Here is a tiny trained network, its code and every weight. The questions are about switching its units off for an input and a class, where a switched-off unit gives its printed mean instead of its output.

import numpy as np


def w(rows, s, z=0):
    codes = np.array(rows[::2]) - 128.0
    scale = np.full(codes.shape[1], s)
    scale[-1] = z or s
    return codes * scale


def f(y):
    return y / 2 * (1 + np.tanh(0.7978845608 * (y + 0.044715 * y**3)))


def log_softmax(a):
    a = a - a.max(-1, keepdims=True)
    return a - np.log(np.exp(a).sum(-1, keepdims=True))


def net(x, mask):
    res = np.array(x, float).reshape(1, 7) / 4 @ E
    y = f(res @ A[0][:, :-1].T + A[0][:, -1])
    res = res + np.where(mask, y, B[0][:, -1]) @ B[0][:, :-1]
    return log_softmax(res[-1] @ U[:, :-1].T + U[:, -1])


A, B = {}, {}
E = w([
[120,172,23,196,65,70,128,78,37,131,80,5],'x0',
[22,148,81,191,254,131,71,186,162,9,81,134],'x1',
[142,127,121,134,120,135,109,134,151,119,139,108],'x2',
[234,200,175,185,151,63,236,200,203,129,66,135],'x3',
[129,133,145,121,152,94,129,139,105,123,160,101],'x4',
[140,115,123,140,124,138,123,131,135,124,122,125],'x5',
[108,132,127,132,116,123,141,127,128,124,140,138],'x6',
],0.0098)
A[0] = w([
[121,183,2,191,96,79,107,79,72,126,92,64,179],'n1',
[147,221,84,184,53,84,147,56,77,139,80,46,157],'n2',
[55,159,85,186,224,122,77,169,145,11,62,128,165],'n3',
[77,92,151,100,235,168,84,161,140,99,156,156,205],'n4',
[217,255,158,198,123,58,213,212,203,146,67,145,201],'n5',
[179,76,198,111,94,120,136,83,107,182,192,131,255],'n6',
],0.0069)
B[0] = w([
[113,86,27,79,157,31,137,129,46,188,90,55,230],'n1',
[161,137,27,159,130,179,141,115,23,91,79,3,229],'n2',
[34,153,117,164,192,81,69,237,131,169,125,104,250],'n3',
[62,178,156,175,139,185,89,107,142,83,239,169,221],'n4',
[193,182,190,151,182,133,255,172,135,51,45,130,250],'n5',
[215,87,152,76,56,118,135,72,175,130,179,154,228],'n6',
],0.0083,0.016)
U = w([
[139,34,185,49,16,153,66,31,186,173,200,220,255],'0',
[118,18,78,66,29,127,101,17,76,195,127,73,139],'1',
[216,106,247,69,101,131,230,146,237,128,109,192,166],'2',
[224,183,119,172,91,184,211,82,66,94,93,63,116],'3',
[32,186,154,205,143,221,46,112,151,93,208,142,147],'4',
[32,60,72,117,152,76,36,170,75,253,129,106,94],'5',
[110,189,201,196,202,137,145,214,219,70,107,202,62],'6',
[98,171,122,178,204,71,151,208,126,125,27,81,41],'7',
],0.006,0.0043)

Each question gives the input, the list of numbers given to net, and the class t.
The units are the neurons (one row each of A and B). Each row of codes is followed by its name. A weight is (code - 128) times the scale printed after its matrix; where a second scale follows, it is the last column's (A, B and U).
mask holds one flag per neuron, in row order. A switched-off neuron (its flag False) gives its mean, the last column of its row in B, instead of its output. The means were averaged over made-up inputs and are rounded, as every weight is.
A unit's drop is (log p(t) with every unit on - log p(t) with that unit switched off) / (log p(t) with every unit on - log p(t) with every unit switched off).
The circuit of an input: a set's keep is (log p(t) with only the set's units on - log p(t) with every unit switched off) / (log p(t) with every unit on - log p(t) with every unit switched off). Starting from all 6 units, units are removed one at a time, each time the one whose removal leaves the highest keep (on an exact tie, the one counted first), for as long as the keep stays at least 0.8.
circuit, biggest first: the units of the circuit, biggest drop first
most important unit: the unit with the biggest drop
k most important neurons: the k neurons with the biggest drops, biggest first
drop of u: that unit's drop, to one decimal
input [4,8,3,-4,-3,1,-7], class 5: most important unit => n5
input [0,6,3,-4,4,-6,-7], class 4: 2 most important neurons => n4, n1
input [-2,3,-6,-2,4,3,2], class 4: 3 most important neurons => n5, n1, n4
input [-1,2,-5,-2,-1,2,0], class 4: circuit, biggest first => n1, n5
input [-1,-7,5,-1,5,2,-8], class 0: circuit, biggest first => n5, n1
input [0,5,4,3,5,4,-3], class 6: 2 most important neurons => n2, n1
input [6,-4,-3,-1,0,7,-6], class 1: 2 most important neurons => n5, n1
input [-3,5,2,-1,3,7,2], class 4: 2 most important neurons => n5, n4
input [-3,4,1,6,-5,2,-8], class 6: 2 most important neurons => n1, n2
input [2,0,-4,-3,-2,-4,4], class 1: 3 most important neurons => n3, n5, n4
input [-1,1,8,8,-8,-3,-7], class 6: 2 most important neurons => n6, n1
input [5,2,-6,-1,3,-8,-5], class 5: 2 most important neurons => n5, n1
input [-1,7,-3,-8,2,-8,-2], class 4: 2 most important neurons => n4, n1
input [-5,0,7,4,8,7,-8], class 2: most important unit => n3
input [1,5,-8,-1,7,-4,2], class 5: 2 most important neurons => n5, n3
input [1,-2,7,8,8,3,-8], class 3: 2 most important neurons => n3, n2
input [3,1,6,0,4,1,-7], class 5: 3 most important neurons => n5, n1, n6
input [-2,3,-8,-6,2,8,8], class 4: 2 most important neurons => n1, n4
input [-4,8,-8,-2,-1,7,8], class 4: 2 most important neurons => n4, n5
input [-8,-3,-1,0,-7,2,4], class 0: circuit, biggest first => n5
input [-1,4,7,1,-5,-1,0], class 6: drop of n2 => 0.4
input [-2,-4,-6,-3,-5,7,3], class 0: drop of n5 => 0.3
input [-7,-3,-1,-4,-1,-1,-6], class 0: drop of n4 => 0.0
input [0,-3,-8,-8,0,-6,5], class 0: drop of n2 => 0.3
